Here is a tiny trained network, its code and every weight. The questions are about switching its units off for an input and a class, where a switched-off unit gives its printed mean instead of its output.

import numpy as np


def w(rows, s, z=0):
    codes = np.array(rows[::2]) - 128.0
    scale = np.full(codes.shape[1], s)
    scale[-1] = z or s
    return codes * scale


def norm(h):
    return h / np.sqrt((h * h).mean(-1, keepdims=True) + 1e-5)


def f(y):
    return np.maximum(y, 0)


def log_softmax(a):
    a = a - a.max(-1, keepdims=True)
    return a - np.log(np.exp(a).sum(-1, keepdims=True))


def net(x, mask):
    res = np.array(x, float).reshape(1, 5) / 4 @ E
    u = 0
    for l in range(3):
        y = f(norm(res) @ A[l][:, :-1].T + A[l][:, -1])
        res = res + np.where(mask[u : u + 3], y, B[l][:, -1]) @ B[l][:, :-1]
        u += 3
    return log_softmax(norm(res)[-1] @ U[:, :-1].T + U[:, -1])


A, B = {}, {}
E = w([
[87,126,145,206,78,198,149,169,105,60,112,37],'x0',
[162,134,144,140,198,158,42,63,114,72,137,72],'x1',
[157,175,88,207,166,96,178,127,112,72,164,187],'x2',
[110,104,164,136,133,118,127,134,84,139,173,128],'x3',
[150,41,82,166,142,55,45,249,127,106,125,105],'x4',
],0.013)
A[0] = w([
[108,58,217,118,144,133,119,98,10,104,255,139,131],'L0N1',
[180,169,42,108,129,165,98,94,227,56,3,118,135],'L0N2',
[163,137,129,125,136,142,135,147,119,133,122,150,2],'L0N3',
],0.015,0.0062)
B[0] = w([
[94,232,116,197,150,109,151,110,213,244,91,59,246],'L0N1',
[70,180,176,205,161,86,150,123,137,255,171,66,237],'L0N2',
[70,122,139,113,77,130,153,84,119,107,127,159,129],'L0N3',
],0.0061,0.011)
A[1] = w([
[163,158,49,193,178,120,167,84,98,38,181,185,2],'L1N1',
[118,51,125,6,111,199,68,86,122,154,114,60,50],'L1N2',
[190,81,129,42,212,104,97,48,146,141,180,198,41],'L1N3',
],0.017,0.0053)
B[1] = w([
[124,108,245,82,91,160,114,159,158,148,76,129,247],'L1N1',
[161,163,200,162,137,130,160,155,145,93,108,188,252],'L1N2',
[87,158,91,118,82,102,99,91,82,97,110,118,254],'L1N3',
],0.012,0.0074)
A[2] = w([
[132,130,134,69,130,251,204,16,118,108,167,144,71],'L2N1',
[118,63,77,71,64,168,227,166,127,137,150,183,3],'L2N2',
[112,91,122,164,91,233,173,126,103,37,139,66,14],'L2N3',
],0.024,0.0033)
B[2] = w([
[153,25,71,164,128,92,88,255,130,80,133,103,252],'L2N1',
[157,196,147,177,214,189,79,45,123,114,141,49,199],'L2N2',
[151,176,53,6,128,44,106,30,101,160,130,244,219],'L2N3',
],0.0085,0.012)
U = w([
[93,190,72,59,83,57,129,82,94,151,100,200,149],'0',
[132,169,244,132,94,149,178,186,169,133,67,172,153],'1',
[85,165,85,169,138,85,203,171,178,242,137,105,154],'2',
[169,172,120,162,228,188,75,70,101,64,142,78,225],'3',
[166,36,71,136,138,84,77,250,116,43,115,125,130],'4',
[44,108,116,135,118,136,171,102,133,145,155,123,107],'5',
[106,35,113,92,130,174,184,99,132,111,159,155,30],'6',
[128,51,120,37,121,229,191,115,112,133,198,138,2],'7',
],0.011,0.0048)

Each question gives the input, the list of numbers given to net, and the class t.
The units are the neurons (one row each of A and B). Each row of codes is followed by its name. A weight is (code - 128) times the scale printed after its matrix; where a second scale follows, it is the last column's (A, B and U).
mask holds one flag per neuron, layer by layer. A switched-off neuron (its flag False) gives its mean, the last column of its row in B, instead of its output. The means were averaged over made-up inputs and are rounded, as every weight is.
A unit's drop is (log p(t) with every unit on - log p(t) with that unit switched off) / (log p(t) with every unit on - log p(t) with every unit switched off).
The circuit of an input: a set's keep is (log p(t) with only the set's units on - log p(t) with every unit switched off) / (log p(t) with every unit on - log p(t) with every unit switched off). Starting from all 9 units, units are removed one at a time, each time the one whose removal leaves the highest keep (on an exact tie, the one counted first), for as long as the keep stays at least 0.8.
circuit, biggest first: the units of the circuit, biggest drop first
unit that matters most: the unit with the biggest drop
k most important neurons: the k neurons with the biggest drops, biggest first
k most important neurons of layer l: the k neurons of layer l with the biggest drops, biggest first
drop of u: that unit's drop, to one decimal
input [-8,5,0,3,5], class 0: 2 most important neurons	L1N3; L2N1
input [-4,-5,0,4,2], class 3: circuit, biggest first	L2N2; L0N2; L0N1
input [-3,-2,2,-3,-5], class 4: circuit, biggest first	L2N1; L0N1
input [-2,8,0,8,-8], class 2: most important neuron	L0N1
input [-5,3,-8,2,-4], class 1: 2 most important neurons	L1N2; L2N3
input [5,-4,-7,-2,5], class 1: 3 most important neurons	L1N2; L2N1; L1N3
input [7,-7,1,5,7], class 0: circuit, biggest first	L2N3; L2N1; L0N2
input [-4,2,4,7,-7], class 2: 2 most important neurons	L0N1; L2N1
input [6,0,8,-2,7], class 1: circuit, biggest first	L1N1; L2N1
input [-5,-6,-8,8,-6], class 1: 3 most important neurons	L1N2; L0N2; L2N3
input [0,7,8,-8,5], class 1: 2 most important neurons	L1N1; L0N1
input [-4,-5,-2,6,-7], class 4: circuit, biggest first	L2N1; L0N2
input [6,-8,-3,-7,-3], class 3: circuit, biggest first	L2N2; L0N1
input [-5,-1,7,-5,0], class 1: unit that matters most	L1N1
input [5,4,-4,-3,-4], class 0: 4 most important neurons	L2N3; L0N1; L1N1; L2N2
input [-4,1,4,5,-8], class 4: 2 most important neurons	L2N1; L0N2
input [0,-6,-5,2,6], class 3: circuit, biggest first	L2N2; L0N1; L0N2; L2N1
input [1,4,-7,-4,3], class 1: 2 most important neurons	L1N2; L0N1
input [5,-4,4,-2,-3], class 0: 2 most important neurons	L2N3; L1N2
input [-1,4,-3,4,0], class 2: circuit, biggest first	L0N1
input [8,3,-6,-6,-4], class 0: 2 most important neurons	L2N3; L0N1
input [1,-4,-4,-7,-4], class 2: 2 most important neurons	L0N2; L1N1
input [3,4,2,-5,0], class 2: 2 most important neurons	L0N2; L2N2
input [-3,1,7,7,-3], class 1: 2 most important neurons	L1N1; L0N2
input [-2,-8,-6,6,6], class 3: 2 most important neurons of layer 0	L0N2; L0N1
input [-4,0,7,-6,5], class 1: 2 most important neurons of layer 2	L2N1; L2N3
input [-4,8,-4,8,-6], class 2: unit that matters most	L0N1
input [7,-6,-6,-3,-7], class 0: 2 most important neurons of layer 2	L2N3; L2N2
input [-4,5,6,-7,2], class 2: 2 most important neurons of layer 2	L2N2; L2N3
input [2,-5,4,3,-3], class 3: drop of L0N2	0.2
